Below are the code and all the weights of a small trained network. Each question names an input and a class and asks about switching units off, where a switched-off unit gives its printed mean instead of its output.

import numpy as np


def w(rows, s, z=0):
    codes = np.array(rows[::2]) - 128.0
    scale = np.full(codes.shape[1], s)
    scale[-1] = z or s
    return codes * scale


def norm(h):
    return h / np.sqrt((h * h).mean(-1, keepdims=True) + 1e-5)


def f(y):
    return np.maximum(y, 0)


def log_softmax(a):
    a = a - a.max(-1, keepdims=True)
    return a - np.log(np.exp(a).sum(-1, keepdims=True))


def net(x, mask):
    res = np.array(x, float).reshape(1, 3) / 4 @ E
    u = 0
    for l in range(4):
        y = f(norm(res) @ A[l][:, :-1].T + A[l][:, -1])
        res = res + np.where(mask[u : u + 3], y, B[l][:, -1]) @ B[l][:, :-1]
        u += 3
    return log_softmax(norm(res)[-1] @ U[:, :-1].T + U[:, -1])


A, B = {}, {}
E = w([
[180,102,107,116,176],'x0',
[123,116,82,32,80],'x1',
[111,54,191,12,128],'x2',
],0.011)
A[0] = w([
[25,189,129,131,10,17],'L0N1',
[251,103,14,86,207,2],'L0N2',
[144,144,4,122,54,242],'L0N3',
],0.017,0.0046)
B[0] = w([
[227,4,69,184,44,223],'L0N1',
[203,14,82,184,51,234],'L0N2',
[53,219,80,64,197,249],'L0N3',
],0.018,0.012)
A[1] = w([
[161,121,249,197,123,26],'L1N1',
[63,148,150,151,5,27],'L1N2',
[134,79,231,59,88,3],'L1N3',
],0.024,0.0031)
B[1] = w([
[34,2,112,88,147,223],'L1N1',
[156,62,90,146,105,164],'L1N2',
[254,250,188,159,133,255],'L1N3',
],0.014,0.0082)
A[2] = w([
[74,213,161,182,187,83],'L2N1',
[3,101,162,166,221,46],'L2N2',
[74,195,64,205,175,1],'L2N3',
],0.026,0.0027)
B[2] = w([
[218,203,144,146,91,171],'L2N1',
[51,177,97,37,146,194],'L2N2',
[190,188,249,175,158,255],'L2N3',
],0.015,0.0077)
A[3] = w([
[142,174,196,108,106,117],'L3N1',
[126,87,133,185,116,6],'L3N2',
[95,148,94,3,112,117],'L3N3',
],0.033,0.0027)
B[3] = w([
[71,218,68,168,136,242],'L3N1',
[93,83,101,159,68,254],'L3N2',
[6,66,254,77,184,250],'L3N3',
],0.016,0.0096)
U = w([
[189,47,80,174,62,239],'0',
[185,252,153,161,148,197],'1',
[60,116,158,71,159,1],'2',
],0.015,0.00032)

Each question gives the input, the list of numbers given to net, and the class t.
The units are the neurons (one row each of A and B). Each row of codes is followed by its name. A weight is (code - 128) times the scale printed after its matrix; where a second scale follows, it is the last column's (A, B and U).
mask holds one flag per neuron, layer by layer. A switched-off neuron (its flag False) gives its mean, the last column of its row in B, instead of its output. The means were averaged over made-up inputs and are rounded, as every weight is.
A unit's drop is (log p(t) with every unit on - log p(t) with that unit switched off) / (log p(t) with every unit on - log p(t) with every unit switched off).
The circuit of an input: a set's keep is (log p(t) with only the set's units on - log p(t) with every unit switched off) / (log p(t) with every unit on - log p(t) with every unit switched off). Starting from all 12 units, units are removed one at a time, each time the one whose removal leaves the highest keep (on an exact tie, the one counted first), for as long as the keep stays at least 0.8.
units of the circuit, in order: the units of the circuit, biggest drop first
top k neurons: the k neurons with the biggest drops, biggest first
k most important neurons of layer l: the k neurons of layer l with the biggest drops, biggest first
drop when u is switched off: that unit's drop, to one decimal
input [-4,1,6], class 1: units of the circuit, in order : [L1N3, L0N2, L0N3]
input [5,-4,-6], class 1: units of the circuit, in order : [L0N1]
input [-4,-6,6], class 1: 2 most important neurons of layer 0 : [L0N2, L0N1]
input [2,7,-7], class 1: top 2 neurons : [L0N3, L2N3]
input [-1,-6,-5], class 2: top 2 neurons : [L0N3, L1N1]
input [-3,1,-4], class 1: top 4 neurons : [L0N3, L0N2, L2N3, L1N1]
input [1,4,-3], class 2: top 2 neurons : [L0N3, L1N3]
input [-4,-8,5], class 2: units of the circuit, in order : [L1N1, L0N3, L0N1]
input [-6,8,0], class 2: top 3 neurons : [L0N3, L0N2, L3N3]
input [3,5,6], class 1: top 2 neurons : [L1N3, L0N3]
input [-6,-5,-7], class 1: top 2 neurons : [L0N2, L2N3]
input [1,-8,-3], class 2: top 3 neurons : [L0N3, L1N1, L2N2]
input [3,-8,8], class 1: 2 most important neurons of layer 0 : [L0N2, L0N1]
input [-3,6,-5], class 2: units of the circuit, in order : [L0N3]
input [3,2,6], class 1: 2 most important neurons of layer 0 : [L0N3, L0N1]
input [-5,-8,-6], class 2: units of the circuit, in order : [L0N3, L1N1, L0N2, L0N1]
input [-4,1,7], class 1: top 2 neurons : [L1N3, L0N2]
input [-2,5,-4], class 2: top 3 neurons : [L0N3, L1N3, L3N3]
input [1,6,-1], class 2: top 2 neurons : [L0N3, L1N3]
input [-3,2,-7], class 1: units of the circuit, in order : [L0N3]
input [0,-4,-4], class 1: 2 most important neurons of layer 0 : [L0N2, L0N1]
input [3,-7,2], class 2: drop when L0N3 is switched off : 1.0
input [0,8,5], class 2: drop when L0N3 is switched off : 0.0
